Here is a tiny trained network, its code and every weight. The questions are about switching its units off for an input and a class, where a switched-off unit gives its printed mean instead of its output.

import numpy as np


def w(rows, s, z=0):
    codes = np.array(rows[::2]) - 128.0
    scale = np.full(codes.shape[1], s)
    scale[-1] = z or s
    return codes * scale


def f(y):
    return y / 2 * (1 + np.tanh(0.7978845608 * (y + 0.044715 * y**3)))


def log_softmax(a):
    a = a - a.max(-1, keepdims=True)
    return a - np.log(np.exp(a).sum(-1, keepdims=True))


def net(x, mask):
    res = np.array(x, float).reshape(1, 4) / 4 @ E
    y = f(res @ A[0][:, :-1].T + A[0][:, -1])
    res = res + np.where(mask, y, B[0][:, -1]) @ B[0][:, :-1]
    return log_softmax(res[-1] @ U[:, :-1].T + U[:, -1])


A, B = {}, {}
E = w([
[220,179,67,11,23,151,135],'x0',
[137,214,210,175,91,154,254],'x1',
[11,246,82,197,100,159,94],'x2',
[118,141,231,17,100,195,59],'x3',
],0.0092)
A[0] = w([
[153,142,104,147,171,106,11,89],'N1',
[182,204,28,109,70,97,110,138],'N2',
[204,45,201,77,173,147,151,131],'N3',
[162,189,115,101,68,109,116,71],'N4',
[126,99,94,119,147,158,72,175],'N5',
[161,133,50,160,146,58,198,255],'N6',
[76,187,95,173,121,230,77,95],'N7',
[69,122,231,172,220,99,80,75],'N8',
[156,151,132,65,108,216,98,201],'N9',
[148,125,108,113,118,156,81,147],'N10',
[106,134,214,167,100,142,182,99],'N11',
[63,94,100,152,172,132,126,186],'N12',
[71,43,83,122,103,168,39,48],'N13',
[163,161,106,38,88,94,145,161],'N14',
[2,223,73,119,109,204,58,56],'N15',
[110,151,227,104,138,214,59,183],'N16',
[126,210,231,151,96,126,190,89],'N17',
],0.0097,0.0031)
B[0] = w([
[154,178,98,106,87,121,175,177],'N1',
[123,127,169,128,161,82,96,212],'N2',
[191,65,145,159,155,200,131,216],'N3',
[147,166,146,107,166,66,132,175],'N4',
[135,164,127,148,90,144,149,172],'N5',
[92,156,127,193,115,161,78,206],'N6',
[182,63,131,136,199,146,189,208],'N7',
[136,166,152,78,152,12,115,211],'N8',
[118,123,141,152,123,94,106,201],'N9',
[115,131,110,79,130,163,88,158],'N10',
[149,122,98,87,82,83,133,190],'N11',
[121,144,128,118,127,116,93,176],'N12',
[209,145,86,91,81,124,128,192],'N13',
[109,132,147,129,161,85,116,197],'N14',
[175,79,122,152,165,153,149,248],'N15',
[79,165,121,226,103,180,62,209],'N16',
[210,103,91,108,76,112,105,219],'N17',
],0.011,0.014)
U = w([
[158,57,133,138,206,170,177,83],'0',
[103,154,193,80,165,51,95,122],'1',
[163,152,65,78,9,123,157,111],'2',
[81,144,142,208,93,154,60,170],'3',
[74,107,144,142,117,148,107,255],'4',
[66,139,138,87,94,170,176,37],'5',
],0.014,0.0062)

Each question gives the input, the list of numbers given to net, and the class t.
The units are the neurons (one row each of A and B). Each row of codes is followed by its name. A weight is (code - 128) times the scale printed after its matrix; where a second scale follows, it is the last column's (A, B and U).
mask holds one flag per neuron, in row order. A switched-off neuron (its flag False) gives its mean, the last column of its row in B, instead of its output. The means were averaged over made-up inputs and are rounded, as every weight is.
A unit's drop is (log p(t) with every unit on - log p(t) with that unit switched off) / (log p(t) with every unit on - log p(t) with every unit switched off).
The circuit of an input: a set's keep is (log p(t) with only the set's units on - log p(t) with every unit switched off) / (log p(t) with every unit on - log p(t) with every unit switched off). Starting from the 12 units with the biggest drops (on a tie, the unit counted first), units are removed one at a time, each time the one whose removal leaves the highest keep (on an exact tie, the one counted first), for as long as the keep stays at least 0.8.
circuit, biggest first: the units of the circuit, biggest drop first
k most important neurons: the k neurons with the biggest drops, biggest first
drop of u: that unit's drop, to one decimal
input [5,-1,-6,7], class 3: circuit, biggest first -> N16, N9
input [2,3,-3,-7], class 3: circuit, biggest first -> N6
input [4,-2,3,1], class 1: 2 most important neurons -> N3, N2
input [-5,6,-5,-2], class 2: 3 most important neurons -> N11, N7, N15
input [-5,0,8,-8], class 0: 3 most important neurons -> N7, N15, N16
input [3,-8,8,7], class 0: 2 most important neurons -> N15, N7
input [2,-7,3,-5], class 2: 3 most important neurons -> N13, N1, N16
input [1,8,8,-6], class 0: 3 most important neurons -> N7, N15, N13
input [6,2,1,8], class 3: 2 most important neurons -> N16, N8
input [1,7,5,-4], class 2: 3 most important neurons -> N17, N11, N3
input [-5,5,4,0], class 1: 3 most important neurons -> N8, N3, N13
input [1,-1,0,-1], class 4: 4 most important neurons -> N8, N16, N17, N13
input [3,0,-4,2], class 0: 2 most important neurons -> N3, N8
input [5,-1,2,-8], class 3: 2 most important neurons -> N6, N8
input [-5,-1,-4,2], class 1: 3 most important neurons -> N8, N15, N7
input [2,-8,-7,-4], class 2: circuit, biggest first -> N13
input [-5,2,6,1], class 0: drop of N7 -> 0.6
input [0,-5,5,-1], class 0: drop of N7 -> 0.6
input [6,6,-8,-4], class 0: drop of N2 -> 0.0
input [1,1,1,7], class 3: circuit, biggest first -> N16
